Below are the code and all the weights of a small trained network. Each question names an input and a class and asks about switching units off, where a switched-off unit gives its printed mean instead of its output.

import numpy as np


def w(rows, s, z=0):
    codes = np.array(rows[::2]) - 128.0
    scale = np.full(codes.shape[1], s)
    scale[-1] = z or s
    return codes * scale


def f(y):
    return np.maximum(y, 0)


def log_softmax(a):
    a = a - a.max(-1, keepdims=True)
    return a - np.log(np.exp(a).sum(-1, keepdims=True))


def net(x, mask):
    res = np.array(x, float).reshape(1, 8) / 4 @ E
    y = f(res @ A[0][:, :-1].T + A[0][:, -1])
    res = res + np.where(mask, y, B[0][:, -1]) @ B[0][:, :-1]
    return log_softmax(res[-1] @ U[:, :-1].T + U[:, -1])


A, B = {}, {}
E = w([
[128,128,128],'x0',
[128,128,128],'x1',
[128,127,129],'x2',
[128,127,129],'x3',
[94,255,39],'x4',
[129,128,128],'x5',
[21,67,105],'x6',
[220,76,19],'x7',
],0.0087)
A[0] = w([
[48,156,169,71],'N0',
[96,82,104,169],'N1',
[171,103,99,166],'N2',
[24,75,102,119],'N3',
[107,195,98,138],'N4',
[122,177,3,94],'N5',
[162,137,138,101],'N6',
[49,78,70,22],'N7',
[134,91,104,52],'N8',
[157,159,77,1],'N9',
[116,144,157,178],'N10',
[183,69,21,163],'N11',
[114,77,138,116],'N12',
[154,177,126,90],'N13',
[103,206,36,132],'N14',
[193,130,102,122],'N15',
[98,221,89,145],'N16',
[148,128,120,127],'N17',
[156,146,151,189],'N18',
[89,111,122,125],'N19',
[165,70,219,152],'N20',
[174,134,140,68],'N21',
[101,96,171,113],'N22',
[111,179,229,199],'N23',
[145,102,179,126],'N24',
[128,103,123,75],'N25',
[209,128,96,118],'N26',
[134,71,129,45],'N27',
[213,130,94,119],'N28',
[94,162,171,181],'N29',
[152,147,129,87],'N30',
[161,214,106,101],'N31',
[141,164,49,52],'N32',
[87,108,119,123],'N33',
[122,5,154,71],'N34',
[179,100,162,72],'N35',
[117,143,137,150],'N36',
[103,221,82,142],'N37',
[147,118,115,136],'N38',
[63,178,100,20],'N39',
[188,192,183,157],'N40',
[61,166,94,60],'N41',
[94,106,99,57],'N42',
[68,77,108,143],'N43',
[132,100,135,125],'N44',
],0.015,0.0049)
B[0] = w([
[170,105,180,202],'N0',
[115,194,120,184],'N1',
[155,102,150,186],'N2',
[144,108,222,221],'N3',
[196,127,112,206],'N4',
[94,75,29,240],'N5',
[102,125,145,147],'N6',
[63,149,83,189],'N7',
[153,122,140,151],'N8',
[145,76,56,165],'N9',
[128,165,137,167],'N10',
[114,4,111,250],'N11',
[165,144,127,172],'N12',
[160,174,108,164],'N13',
[121,130,16,247],'N14',
[124,79,161,183],'N15',
[223,125,101,237],'N16',
[125,120,140,145],'N17',
[88,138,123,165],'N18',
[131,118,156,162],'N19',
[23,136,98,221],'N20',
[98,117,148,148],'N21',
[133,113,115,176],'N22',
[34,156,94,225],'N23',
[82,124,105,172],'N24',
[146,117,136,140],'N25',
[120,95,175,196],'N26',
[173,106,139,164],'N27',
[130,61,171,199],'N28',
[156,168,125,195],'N29',
[146,114,133,143],'N30',
[203,187,96,204],'N31',
[123,77,56,192],'N32',
[129,114,163,164],'N33',
[219,144,159,228],'N34',
[82,112,116,166],'N35',
[137,145,121,151],'N36',
[223,123,102,237],'N37',
[142,120,136,151],'N38',
[190,114,75,187],'N39',
[71,191,91,197],'N40',
[156,134,69,189],'N41',
[97,134,107,151],'N42',
[174,174,144,195],'N43',
[143,127,143,153],'N44',
],0.038,0.012)
U = w([
[17,126,6,199],'0',
[46,56,190,48],'1',
[82,187,180,182],'2',
[170,68,152,252],'3',
[125,199,61,30],'4',
[146,81,91,4],'5',
[181,138,106,171],'6',
],0.011,0.0037)

Each question gives the input, the list of numbers given to net, and the class t.
The units are the neurons (one row each of A and B). Each row of codes is followed by its name. A weight is (code - 128) times the scale printed after its matrix; where a second scale follows, it is the last column's (A, B and U).
mask holds one flag per neuron, in row order. A switched-off neuron (its flag False) gives its mean, the last column of its row in B, instead of its output. The means were averaged over made-up inputs and are rounded, as every weight is.
A unit's drop is (log p(t) with every unit on - log p(t) with that unit switched off) / (log p(t) with every unit on - log p(t) with every unit switched off).
The circuit of an input: a set's keep is (log p(t) with only the set's units on - log p(t) with every unit switched off) / (log p(t) with every unit on - log p(t) with every unit switched off). Starting from the 12 units with the biggest drops (on a tie, the unit counted first), units are removed one at a time, each time the one whose removal leaves the highest keep (on an exact tie, the one counted first), for as long as the keep stays at least 0.8.
circuit, biggest first: the units of the circuit, biggest drop first
k most important neurons: the k neurons with the biggest drops, biggest first
drop of u: that unit's drop, to one decimal
input [-4,-2,2,2,-7,7,6,0], class 2: 2 most important neurons -> N20, N11
input [7,-6,-4,-4,-3,6,-3,0], class 0: 2 most important neurons -> N3, N0
input [-7,6,-3,4,-6,-7,0,-2], class 0: circuit, biggest first -> N20
input [7,-5,-1,-2,6,-3,2,8], class 0: 3 most important neurons -> N5, N14, N34
input [-5,-3,-2,-8,3,0,2,7], class 0: 2 most important neurons -> N5, N34
input [6,1,1,-4,4,-4,0,-7], class 4: 3 most important neurons -> N23, N11, N34
input [-1,3,0,5,2,-7,0,-5], class 4: 2 most important neurons -> N23, N11
input [2,-1,-1,-7,7,-3,-7,0], class 4: 3 most important neurons -> N31, N40, N14
input [-8,0,-8,-2,0,-3,7,3], class 3: 3 most important neurons -> N3, N20, N23
input [-2,4,5,-3,1,5,-5,-7], class 4: 2 most important neurons -> N5, N11
input [-4,-2,-5,-2,-2,-1,3,1], class 3: 3 most important neurons -> N23, N40, N14
input [-6,1,6,1,-1,4,0,-8], class 0: 2 most important neurons -> N23, N34
input [-4,3,-4,0,1,-2,-3,0], class 4: 2 most important neurons -> N11, N20
input [4,5,-8,3,2,2,1,0], class 6: circuit, biggest first -> N11
input [-2,-3,-6,-3,1,0,3,-4], class 6: 2 most important neurons -> N11, N20
input [3,3,2,-2,2,-6,2,0], class 6: 3 most important neurons -> N20, N23, N11
input [8,-4,3,-4,-7,6,4,-1], class 2: drop of N20 -> 0.1
input [-5,-3,-3,-7,6,1,-8,-2], class 4: drop of N40 -> 0.1
input [5,5,1,1,1,-2,-3,-2], class 4: drop of N5 -> 0.2
input [1,-8,6,8,0,-6,8,4], class 3: circuit, biggest first -> N3
input [-2,0,-6,-3,-6,-3,3,7], class 3: drop of N34 -> 1.1
